Here is a tiny trained network, its code and every weight. The questions are about switching its units off for an input and a class, where a switched-off unit gives its printed mean instead of its output.

import numpy as np


def w(rows, s, z=0):
    codes = np.array(rows[::2]) - 128.0
    scale = np.full(codes.shape[1], s)
    scale[-1] = z or s
    return codes * scale


def norm(h):
    return h / np.sqrt((h * h).mean(-1, keepdims=True) + 1e-5)


def f(y):
    return y / 2 * (1 + np.tanh(0.7978845608 * (y + 0.044715 * y**3)))


def log_softmax(a):
    a = a - a.max(-1, keepdims=True)
    return a - np.log(np.exp(a).sum(-1, keepdims=True))


def net(x, mask):
    res = np.array(x, float).reshape(1, 4) / 4 @ E
    u = 0
    for l in range(4):
        y = f(norm(res) @ A[l][:, :-1].T + A[l][:, -1])
        res = res + np.where(mask[u : u + 7], y, B[l][:, -1]) @ B[l][:, :-1]
        u += 7
    return log_softmax(norm(res)[-1] @ U[:, :-1].T + U[:, -1])


A, B = {}, {}
E = w([
[129,129,129],'x0',
[125,120,38],'x1',
[63,121,125],'x2',
[116,3,110],'x3',
],0.0056)
A[0] = w([
[10,176,103,165],'0.n1',
[85,194,196,111],'0.n2',
[188,149,79,59],'0.n3',
[120,163,48,179],'0.n4',
[128,110,108,80],'0.n5',
[154,239,125,253],'0.n6',
[143,170,80,120],'0.n7',
],0.013,0.0055)
B[0] = w([
[135,7,175,198],'0.n1',
[107,87,160,184],'0.n2',
[111,171,91,138],'0.n3',
[111,32,38,186],'0.n4',
[128,141,126,122],'0.n5',
[73,141,81,254],'0.n6',
[118,100,49,154],'0.n7',
],0.013,0.0092)
A[1] = w([
[84,132,164,115],'1.n1',
[227,211,203,31],'1.n2',
[186,126,210,96],'1.n3',
[71,194,225,117],'1.n4',
[133,139,130,169],'1.n5',
[139,254,85,1],'1.n6',
[105,82,163,148],'1.n7',
],0.012,0.0026)
B[1] = w([
[77,73,109,167],'1.n1',
[166,235,205,163],'1.n2',
[99,176,180,188],'1.n3',
[96,110,2,204],'1.n4',
[130,116,127,126],'1.n5',
[42,25,158,140],'1.n6',
[74,207,124,252],'1.n7',
],0.0074,0.0039)
A[2] = w([
[133,100,159,118],'2.n1',
[173,89,117,97],'2.n2',
[226,143,151,26],'2.n3',
[180,75,86,232],'2.n4',
[143,166,57,109],'2.n5',
[148,103,252,254],'2.n6',
[177,117,126,13],'2.n7',
],0.015,0.0057)
B[2] = w([
[104,188,120,140],'2.n1',
[221,138,102,135],'2.n2',
[78,83,136,127],'2.n3',
[130,249,68,255],'2.n4',
[2,115,66,159],'2.n5',
[90,220,66,246],'2.n6',
[180,81,145,108],'2.n7',
],0.0095,0.0061)
A[3] = w([
[127,132,131,102],'3.n1',
[190,207,132,137],'3.n2',
[118,82,177,174],'3.n3',
[61,122,38,206],'3.n4',
[107,179,165,115],'3.n5',
[109,28,253,254],'3.n6',
[227,110,75,128],'3.n7',
],0.015,0.0051)
B[3] = w([
[132,104,95,125],'3.n1',
[114,2,39,139],'3.n2',
[110,170,54,129],'3.n3',
[227,101,235,250],'3.n4',
[136,168,116,139],'3.n5',
[13,207,42,140],'3.n6',
[113,198,230,136],'3.n7',
],0.0083,0.019)
U = w([
[93,54,230,172],'0',
[115,251,115,186],'1',
[100,111,6,106],'2',
[229,190,56,74],'3',
[12,123,164,142],'4',
[110,210,253,4],'5',
[142,18,95,198],'6',
[235,98,183,135],'7',
],0.023,0.0036)

Each question gives the input, the list of numbers given to net, and the class t.
The units are the neurons (one row each of A and B). Each row of codes is followed by its name. A weight is (code - 128) times the scale printed after its matrix; where a second scale follows, it is the last column's (A, B and U).
mask holds one flag per neuron, layer by layer. A switched-off neuron (its flag False) gives its mean, the last column of its row in B, instead of its output. The means were averaged over made-up inputs and are rounded, as every weight is.
A unit's drop is (log p(t) with every unit on - log p(t) with that unit switched off) / (log p(t) with every unit on - log p(t) with every unit switched off).
unit that matters most: the unit with the biggest drop
top k neurons: the k neurons with the biggest drops, biggest first
top k neurons in layer l: the k neurons of layer l with the biggest drops, biggest first
drop when u is switched off: that unit's drop, to one decimal
input [5,-5,3,2], class 5: unit that matters most : 0.n6
input [4,-1,-4,7], class 1: top 3 neurons : 0.n6, 0.n4, 0.n7
input [-8,-3,6,4], class 5: top 2 neurons : 2.n6, 0.n6
input [2,8,-6,3], class 3: top 2 neurons : 0.n6, 2.n4
input [4,-6,-8,5], class 1: top 3 neurons : 0.n6, 3.n4, 0.n4
input [-6,-7,0,-2], class 0: top 3 neurons : 0.n1, 1.n4, 0.n4
input [4,-6,1,7], class 5: top 3 neurons : 0.n4, 2.n4, 0.n6
input [-3,-8,1,-3], class 4: top 2 neurons in layer 3 : 3.n6, 3.n3
input [-5,-5,5,8], class 5: top 3 neurons : 0.n6, 0.n4, 2.n6
input [-6,8,-3,7], class 3: top 2 neurons in layer 0 : 0.n1, 0.n2
input [-2,-5,-3,5], class 1: top 2 neurons in layer 0 : 0.n6, 0.n4
input [5,-8,-4,-2], class 0: top 2 neurons : 1.n4, 0.n1
input [-7,7,-2,8], class 3: top 2 neurons : 2.n4, 0.n1
input [4,6,7,-6], class 6: unit that matters most : 0.n1
input [2,0,-8,-1], class 0: top 3 neurons : 1.n6, 0.n4, 0.n1
input [5,-4,-6,-2], class 0: top 2 neurons : 1.n4, 0.n4
input [4,-3,-8,8], class 1: top 2 neurons : 0.n6, 0.n4
input [-3,-1,0,8], class 1: top 3 neurons in layer 0 : 0.n6, 0.n7, 0.n4
input [5,7,4,-3], class 6: top 2 neurons : 0.n1, 0.n4
input [6,-5,-5,4], class 1: top 3 neurons : 0.n6, 3.n4, 0.n4
input [3,5,-6,6], class 3: unit that matters most : 2.n4
input [-8,-8,-1,1], class 1: top 3 neurons in layer 0 : 0.n6, 0.n4, 0.n2
input [2,1,-2,2], class 3: top 3 neurons : 0.n6, 2.n4, 0.n2
input [7,-8,-1,-5], class 0: top 3 neurons in layer 0 : 0.n1, 0.n4, 0.n6
input [8,6,-3,7], class 3: top 2 neurons in layer 0 : 0.n1, 0.n2
input [6,2,3,5], class 7: drop when 1.n7 is switched off : 0.1
input [-6,4,6,4], class 7: drop when 0.n6 is switched off : 0.1
input [-3,7,2,8], class 7: unit that matters most : 2.n6
input [-3,-2,-4,-7], class 0: drop when 2.n4 is switched off : 0.2
